In the rows, zero is written as 128.
Each row of numbers belongs to one of the nodes below and depends on some of the facts about them. Some rows are named. Which node is each other row?

Known rows:
[118 119 131 119 125 143 115 135 126 133 114 115 146 131 111 131 123 120
 135 104 162 122 131 130 131 132 123 124]: tramas
[122 119 187 186 159 135 155 159 147 120 115 114 142 131 139 117 114 157
 134 115 154 134 132 121 116 141 143 115]: seplur
[118 120 130 161 110 124 142 167 136 119 116 120 143 132 106 137 137 133
 134 153 128 137 133 156 139 145 117 115]: grofur
[117 122 132 154 110 140 108 116 121 141 112 124 124 134 107 122 115 114
 132 105 172 135 132 153 119 124 108 114]: skeflal
[119 120 130 134 133 132 126 153 106 140 115 112 138 133 135 126 120 123
 136 103 156 121 133 127 123 132 135 115]: ropu
[119 123 129 157 107 139 127 115 114 127 114 131 127 134 110 109 115 117
 134 104 136 132 133 121 120 133 107 115]: droruk
[126 119 129 112 116 129 116 116 136 123 121 128 123 130 114 111 116 124
 136 112 124 122 133 123 118 129 121 126]: drato
[125 119 130 108 112 124 123 116 133 126 118 134 121 130 114 112 115 122
 141 112 115 122 135 123 115 128 139 136]: tiplir
[126 120 134 118 125 132 114 117 127 119 120 121 124 131 116 110 115 122
 137 112 137 122 133 123 117 127 108 121]: gaflo
[121 118 131 122 136 150 109 116 141 121 120 112 130 130 103 112 116 116
 131 102 143 121 135 134 116 125 108 123]: kupen
[123 119 129 119 129 140 114 116 153 124 128 131 128 136 108 111 113 116
 133 103 138 122 142 122 117 124 110 121]: plalovum
[137 120 129 108 122 175 116 183 105 117 134 122 127 131 123 116 117 123
 160 139  97 129 131 146 125 124 113 178]: draskor
[122 120 132 108 110 124 107 116 129 125 126 133 126 140 106 112 113 130
 133 117 100 152 133 154 117 123 113 124]: reman
[120 119 130 121 129 139 112 116 147 126 127 136 128 135 108 110 115 116
 134 105 133 120 143 120 116 125 111 121]: zedel
[135 124 131 127 110 126 108 119 146 130 121 148 120 130 122 117 113 134
 142 108 171 122 137 131 119 128 125 118]: dotra
[120 119 129 139 119 132 129 143 151 125 121 124 146 131 228 111 115 116
 144 145 199 138 134 121 137 130 176 137]: trustolun
[119 120 131 150 111 136 114 115 152 121 126 134 130 138 159 112 116 117
 133 110 180 152 138 123 118 124 129 135]: meklem
[133 119 132 110 112 132 115 143 165 172 118 113 132 133 106 120 124 134
 133 142 175 120 142 120 120 130 116 147]: ganos
[129 127 131 107 128 127 153 139 102 121 117 172 143 129 171 114 144 126
 136 146 176 123 134 119 174 136 111 117]: sakle
[119 120 132 105 114 141 111 115 120 121 130 153 140 137 107 112 116 127
 134 102 101 133 137 132 116 124 111 119]: trusek

Some facts about the nodes:
[staremo, gudrul, kligrul, dradrir, grofur, flabuk, falus] truga vanim
[sego, gudrul, trigral, klonafer] truga groflur
[sego, flufus, natri, griflitrur] truga berir
[mukla, vofipi] truga klonafer
[mukla, grupal, letam, vustik, dozemem, vanim, reman, kligrul, grofur, pifu, bubrer, groflur, drope] truga pagom
[bukas, kluram] truga badavel
[bukas] truga dile
[stuzok, nonebrus] truga drikale
[letam, dradrir] truga megrir
[klezis] truga bromas
[klezis] truga sutrom
[klezis, brero, draskor, bromas] truga nonebrus
[klezis, grimetran, draskor] truga natri
[skiklo, tugem, lonek, drikale] truga padrak
[skiklo, drato] truga tiplir
[flufus, plodram, sidus, klonafer] truga ketos
[flufus, dotra, sutrom, losul] truga flofla
[laklel] truga dradrir
[laklel, gaflo] truga drustebem
[pafol, risel] truga nosar
[megrir, futur, seplur, bidoli] truga grofur
[megrir, nomor, stigras] truga flabuk
[megrir, plodram] truga luse
[koten, zisko] truga stuzok
[maflikli] truga skufin
[maflikli, falus] truga flova
[maflikli, fatron] truga flinin
[gudrul, vustik, bidoli, lubre, flabuk] truga pifu
[trigral, natri, lubre, klonafer] truga sidus
[dotra, susepler, skogrorak, luse] truga dedri
[dozemem, skaser, lemis, dedri] truga skeflal
[dozemem, dradrir, ropu] truga flotritin
[dozemem, flotritin, kanin, saplava, gakin, nonebrus, mogra, klonafer, klogok] truga vustik
[dozemem, stigras] truga gakin
[dozemem, seplur, gakin, sunim, teskistam] truga bidoli
[tiplir, saplava, lonek] truga brubul
[tiplir, skeso, lemis] truga kligrul
[natri, klonafer] truga flufus
[flinin, tridras] truga falus
[flotritin, drebris] truga gudrul
[reman] truga grimetran
[reman] truga trigral
[tibrome, teskistam] truga ropu
[susepler, flabuk, vofipi, drikale] truga lonek
[kluram] truga mogra
[sunim] truga saplava
[flova] truga dozemem
[plodram] truga skiklo
[plodram] truga pemar
[losul, drope] truga labrir
[badavel] truga tugem
[grimetran] truga teskistam
[brero, bromas] truga draskor
[bubrer, labrir] truga kanin
[mogra] truga seplur
[ganos] truga trunon
[nosar] truga klogok
[drebris] truga skogrorak
[pezeku] truga futur
[pezeku] truga nomor
[vofipi] truga stane
[klezedram] truga gaflo
sego funel: drebris, nodor
skufin funel: grazor, dremo, brero, flofla, mukudru, skogrorak
klista funel: mabru, tigra, breklifom, triplen, dozemem
grizur funel: flinin
grupal funel: skame, gakin
flufus funel: rikar, dozemem
siso funel: losul, gakin
megrir funel: skeflal, bukas, ziki
tropo funel: natri
vustik funel: plalo, triplen
vifem funel: staste, mogra
stinaske funel: reman, drikale, sapaplen, seplak, fatron
noror funel: gakin, briplas
tutris funel: kupen, dremo
futur funel: maflikli, skaser, staremo
seplur funel: skame, mogra, teskistam, brezik, breklifom
padrak funel: tibrome, bedogres
berir funel: fleka, natri
tirizo funel: trusek, seplak, drustebem
fekli funel: triplen, dedre, stigras
pogin funel: dremo
plodazum funel: laklel
dipu funel: plalovum, gokam, klogok
kligrul funel: sutrom
susepler funel: flotritin, breklifom, dradrir, droruk, dedre
fafo funel: tulu
flova funel: griflitrur
risel funel: brigru
tugem funel: flevor, klonafer, klazok
zisko funel: flevor, deflal, staremo, fatron, stigras, trunon
nomor funel: natri, tibrome
sakle funel: plibru, klezedram, flinin, sabrun, dile, trunon
nonebrus funel: gudrul, sunim, dozemem
setra funel: tridras, vave
drudum funel: grazor, skeflal, flofla
grofur funel: klezis, flevor, skeflal, fibam, mabru, klubri
vurul funel: groflur, teskistam
luse funel: griflitrur, plibru
skeso funel: trutoru, zedel
brubul funel: reman, tredena, dedri
zudek funel: bagrus, ziki
skalen funel: monir
tramas funel: fibam, kluram, skogrorak
ropu funel: skeflal, ketos, droruk, ziki
lonek funel: pemar
ganos funel: tridras, drebris
brubidar funel: falus, grukle, sunim
buzafle funel: bidoli
draskor funel: sapaplen, natri
trustolun funel: plodram, trigral, meklem, dozemem
bromas funel: koten, brezik
tegok funel: deflal, tridras, staremo, monir
pezeku funel: sapaplen
skapla funel: lastar, plalo, tridras
vofipi funel: lemis, badavel
nupus funel: dradrir, vitru, dile

Which node is each row?
No name comes twice in this set of rows, the named rows included.
[137 120 130 177 112 124 108 115 188 128 112 120 121 150 144 110 116 117
 134 104 174 203 132 123 119 123 173 126]	dozemem
[119 119 131 148 107 130 147 158 133 130 114 131 149 130 195 121 120 116
 134 124 190 142 132 121 131 133 173 129]	klista
[150 119 131 117 138 144 131 147 111 124 115 116 123 130 244 110 115 119
 167 143 136 152 134 120 157 124 203 204]	nonebrus
[122 126 129 111 121 124 153 132 104 125 114 169 139 130 182 116 127 118
 136 120 166 123 132 117 149 134 110 116]	nupus
[119 120 132 159 132 128 107 161 148 125 143 127 123 131 228 110 117 117
 135 178 174 144 133 123 121 159 250 140]	flufus
[122 126 131 132 111 125 139 150 112 167 112 175 128 131 201 136 121 125
 151 110 175 129 134 120 115 141 157 112]	susepler
[145 128 133 110 112 123 109 117 136 146 122 218 122 138 124 125 118 164
 154 102 160 156 137 159 119 124 109 116]	dedri
[127 123 133 142 108 131 109 116 143 175 113 120 120 130 104 126 115 121
 143 105 193 125 131 176 123 125 116 114]	skogrorak
[130 119 140 109 123 126 127 158 124 138 111 113 141 129 105 110 129 155
 135 149 174 128 133 118 116 137 110 116]	futur
[132 119 131 110 128 130 109 147 172 146 129 118 126 130 108 120 123 130
 134 157 148 121 143 121 120 142 144 140]	sego
[151 118 128 115 115 126 129 131 206 119 115 114 127 134 105 141 134 126
 135 137 106 155 134 123 170 125 232 157]	vustik
[155 120 157 150 184 144 115 117 172 127 115 130 120 140 105 109 114 133
 133 103 108 140 135 120 117 122 150 114]	gakin
[118 119 129 145 125 132 120 150 115 136 112 117 139 131 110 118 122 140
 140 110 167 124 133 151 118 151 112 116]	megrir

Now the same nodes, written a new way:
Some rows with their names:
[125 116 143 128 140 107 118 154 121 129  96 130 113  84 157 164  90 162
 144 136 101 140 141 135 117 150 132 121 135 127 134 119 121 169 105 161
 130 166 135 114 120]: bukas
[154 132 102 190 159 182  83 201 137 188 154 124  95  97 122 118 167 200
 126 143 132 107 179  99 147 137 117 126 161 103 131  95 106 117 161  96
 144  98  97 117 134]: flinin
[140  63 111 115 130 146 138 113 129  68  96 145 132 160  70 158 133 153
 119 110 122 104 112 132 132 102 107 137 166 125 172  98 132  95 160 126
  99 125 125 137 108]: drebris
[143 129 111 140 113 128 155 152 124  96 122 134 124 134 141 171 141 139
 133 116 121 124 167 125 115 122 112 130 153 138 132 114 130 118 144 136
 109 146 120  94 121]: klonafer
[118 190 131  87 128 105 157 128 140 137 140 113 119 154 101 112  97 107
 105  99 124 146 120 129 117 111 145 139 110 125 144 107 144 121  97 125
 138 118 150 178 132]: vofipi
[140 157 133  91 137 135 129  90 133 118 140 120 122 143 116 131 110 112
 122 133 132 150 135 143 116 120 144 127 113 111 127 115 131 127  90 125
 144 107 157 173 143]: lonek
[131 143 126 129 133 149 127  78 140 110 140  94 128 143 126 137 142 126
 131 139 129 128 120 136 120 136 114 128 139 134 131 125 143 116 112 123
 160 116 135 145 155]: pifu
[113  95 157 160 122 158 174  93 164 122 127 126 154  79 152 122 157 146
 134 120 130  95 114 122 112 124 128 136 126 140 134  81 126  77 113 125
 124 141 137  99 144]: tibrome
[109 143 113 119 147 156 115  87 141  99  99 112  94  70 123 124 156  97
 136 124 101  81  85 115  99 196 123 106 165 141 129 147 148 116 130 112
 110 127 115 120  93]: teskistam
[125 120 108  65 131 109  92 154  98 120 102 151 177 206  83 104 109 105
  90 113 138 160 110 117 146  84 121 143 130 103 162 134 138 103 162 131
  98 117 136 145 130]: ganos
[134 126 133 127 144 157 124  84 136 128 124  95 117 106 127 135 129 137
 120 122 111 121 100 140 131 132 105 140 140 145 158 107 113 117 127  94
 148 125 149 136 161]: klogok
[132 145 125 125 133 141 131  98 131 119 132  97 125 138 137 133 137 123
 123 121 117 125 129 139 126 133 117 141 137 136 141 126 132 126 120 116
 134 123 137 126 157]: kanin
[104 149 113 110 147 168 113  90 134  90  95 122  88  65 145 128 145 109
 145 152  89  88  96 118 110 192 139 106 160 128 140 146 145 131 123 117
 100 122 120 127 105]: mogra
[ 92 194 112  59 118  76 104 156 104 140 155 141 123 161 144 103 123  76
 126 166 141 161  99 131 139  96 159 119  85 145 116 201 158 207 154 164
 132 148 105 149 107]: klista
[120 145 124 163 130 141  98 178 110 170 124 118 101  97 125 130 136 143
 132 127 129 111 148 112 151 146 131 118 157 119 103 135 100 144 141  89
 124 103 106 110 123]: vitru
[105 176  92  88 119  93 107 173 108 141 138 145 146 173 144 116 135  84
 125 151 143 159 134 114 143  95 148 123 127 123 109 175 142 176 156 157
 117 123 106 125 116]: fekli
[137  87 151 147 135 139 130 107 126 131 122 130 118  99 107 114 114 133
 123 116 133 112 107 129 136 136 121 130 115 132 135 118 102 115 126  99
 130 117 132 129 137]: trutoru
[155  60 161 164 133 118 131 129 120 139 106  99 133 121 113 143  89 156
 146 105 120 132 119 148 129 143 108 140 105 130 130 122 112 141 107 122
 165 153 132 120 140]: kupen
[143  89 142 153 134 140 117 114 133 137 125 119 123 109 106 110 119 137
 122 111 134 115  92 131 134 136 115 136 121 144 133 115 100 105 131  92
 137 118 131 141 133]: gokam
[113 112 123 129 135 146 118 101 124 113  84 140 113  66 115 101 142 101
 149 120 105  77  92 111 125 191 141 106 141 132 103 176 129 136 138 101
 100 121 108 112  88]: brezik

Which node is each row?
No name comes twice in this set of rows, the named rows included.
[120  83 160 156 106 153 144  83 136 107 134 142 164 115 140 129 173 147
 145 145 158 118 136 120 114 128 126 123 134 115  82  95 128  80 112 135
 128 131 132  98 132]	drustebem
[136 110 130 144 128 145 154 116 152 118 126 120 103 125  98 131 123 160
 130 105 116  99 122 127 137 118 132 136 136 148 151  96 123 121 122 117
 143 115 134 160 118]	lemis
[132 147 113 175 132 170  82 176 115 173 124 135  97  76 152 158 137 159
 129 165 126 124 175 106 161 149 131 109 172 103 113 102  81 143 125  80
 122  89 120 111 147]	dile
[166  49 132 190 129 146 127 131 114  90 128 107  91 126 146 186 120 189
 194 143 103 114 186 157 123 170 111 102 149 124 111 158 122 172 116 162
 151 159 116  86 113]	skeflal
[132 145 113 138 135 159 130  78 131  93 115 105  98 113 114 123 157  97
 141 118 109  92 115 130 112 182 126 113 148 140 113 158 143 114 116 107
 120 116 127 112 113]	groflur
[157 117 120 163 120 123 126 111 105  91 137 102 104 129 159 180 127 126
 167 133 122 126 171 150 113 174 121 105 145 121  95 162 124 153 119 143
 140 143 127  92 122]	ketos
[106 117 152 123 113 112 171 110 146 153 145 150 189 122 164  85 131 111
 124 119 139 134 129 127 120 112 144 146  83 120 109 118 132 100 101 138
 129 117 154 119 161]	tropo
[124 111 108 147 117 136 100 173 105 121 117 159 112  93 149 150 142 138
 149 148 126 104 137 115 139 151 134 109 161 128 112 164 115 153 162 127
  90 135  91  92  94]	dedre
[102 157 149 111 117 120 183  80 162 149 156 130 183 131 153  95 149 107
 121 140 141 148 134 127 115 101 152 138  98 112 112 110 155 113  67 149
 159 111 165 137 158]	nomor
[154 135 124 134 116  91 145 175 118 112 131 140 100 109 164 180 109 140
 146 104 121 137 156 130 104 145 116 124 140 139 136 124 129 140 144 158
  96 186 107  95  97]	klezis
[129 141 147 116 118 146 134  98 157 109 151 132  75  73 137 158 135 147
 132 174 143 104  73 150 143  90 127 117 130 218 158 108 114 161 162 133
 110 144 113 157 123]	sunim
[134  89 100 134 133 148 149 153 126 102 105 151 135 165 103 136 140 150
 130 121 119 110 159 127 143  97 122 137 165 128 150 110 124 113 153 129
 100 112 125 111 125]	skaser
[123 104 126 173 130 125 109 166 105 132 116 130  96  84 147 147 127 151
 161 133 114 105 136 124 133 163 131 107 148 129 101 163 111 168 141 136
 121 151  95  83 101]	droruk
[136  91 138 161 127 117 125 140 120 135 115 126 123 106 141 139 121 151
 141 122 119 126 134 136 136 148 121 124 131 125 116 143 113 152 122 130
 139 149 125 113 117]	bagrus
[131  70 121 171 108 127 114 191 109 109 108 158 135 115 153 177 132 168
 160 137 128 122 171 121 133 120 114 113 153 121 121 135 102 138 164 150
  87 156 103  70 117]	flevor

Now the same nodes, written a new way:
Some nodes and their rows:
[ 96 123  86 152 171 152 113  97  96 127 128 136 124]: nupus
[ 78 146 132 100 167 111 120 101 102 154 105  92 166]: sego
[152 116 121 132 203 152 136  99  98  84 141  79 132]: drudum
[ 94 140 125 125 131 116  97  95 121 111  96  80 142]: flova
[ 84 140  77 139 192 137 120 104  92 152 123 140 121]: skalen
[136 129 106 130 143 126 151 145 127 154 135 173 109]: deflal
[147 117 176  97 110 114 141 148 149 131 108 114 155]: klezis
[138 113 112 148 116 147 139 135 127 136 131 174 112]: brezik
[150 127 161 110  98 112 133 147 155 123 113 111 136]: kluram
[130 113 179 178 101 105 117 167 164 176  85 116 102]: klogok
[146 128 149  94  98 113 128 152 157 122 117 111 137]: badavel
[145 115 118 140 126 142 145 141 129 134 137 172 114]: sabrun
[140 134 154 117  88 100 130 141 157 123 100 115 129]: stigras
[135 119 179 108  97 120 150 136 130 140 114 125 165]: trigral
[144 126 152 104  94 114 131 145 153 126 113 116 137]: koten
[164 129 172  84  96 102 136 131 160  84 101 103 151]: skogrorak
[145 128 168  91  97 104 134 134 150 108 104 122 153]: dotra
[143 125 144  93 105 115 124 164 161 133 118 108 133]: stuzok
[128 115 180 179 102 105 119 169 161 178  92 114 101]: kanin
[150 137 148 131  91 124 157 141 125 144 163  93 133]: mukla

Name these rows:
No name comes twice in this set of rows, the named rows included.
[160 150 135 100  76 102 131 138 159  95 137  91 125]	flabuk
[130 113 103 151 114 145 145 135 122 147 123 177 108]	triplen
[147 116 174  99 109 116 140 154 150 134 109 109 149]	brero
[162 127 176 117 166 112 120  96 131  62  98  22 151]	ropu
[115 165  95 126 116 132 130  92  91 115 184  36 135]	kligrul
[ 82 136  88 139 186 148  90 101  97 124 154 149 127]	stinaske
[ 98 143 118 111 140 124 105 104 119 115 119  77 145]	skeso
[120 133 123 124 153 137 100 141 130 118 189 191 121]	sapaplen
[150 139 146 138  87 124 155 144 129 147 162  92 125]	bubrer
[126 129 103 135 139 128 149 144 124 160 127 180 108]	plalo
[ 53 147 120 109 223 145  50  99  91 109 212 180 159]	berir
[128 150 145  96 120  89 141 147 149 152 104 122 135]	drebris

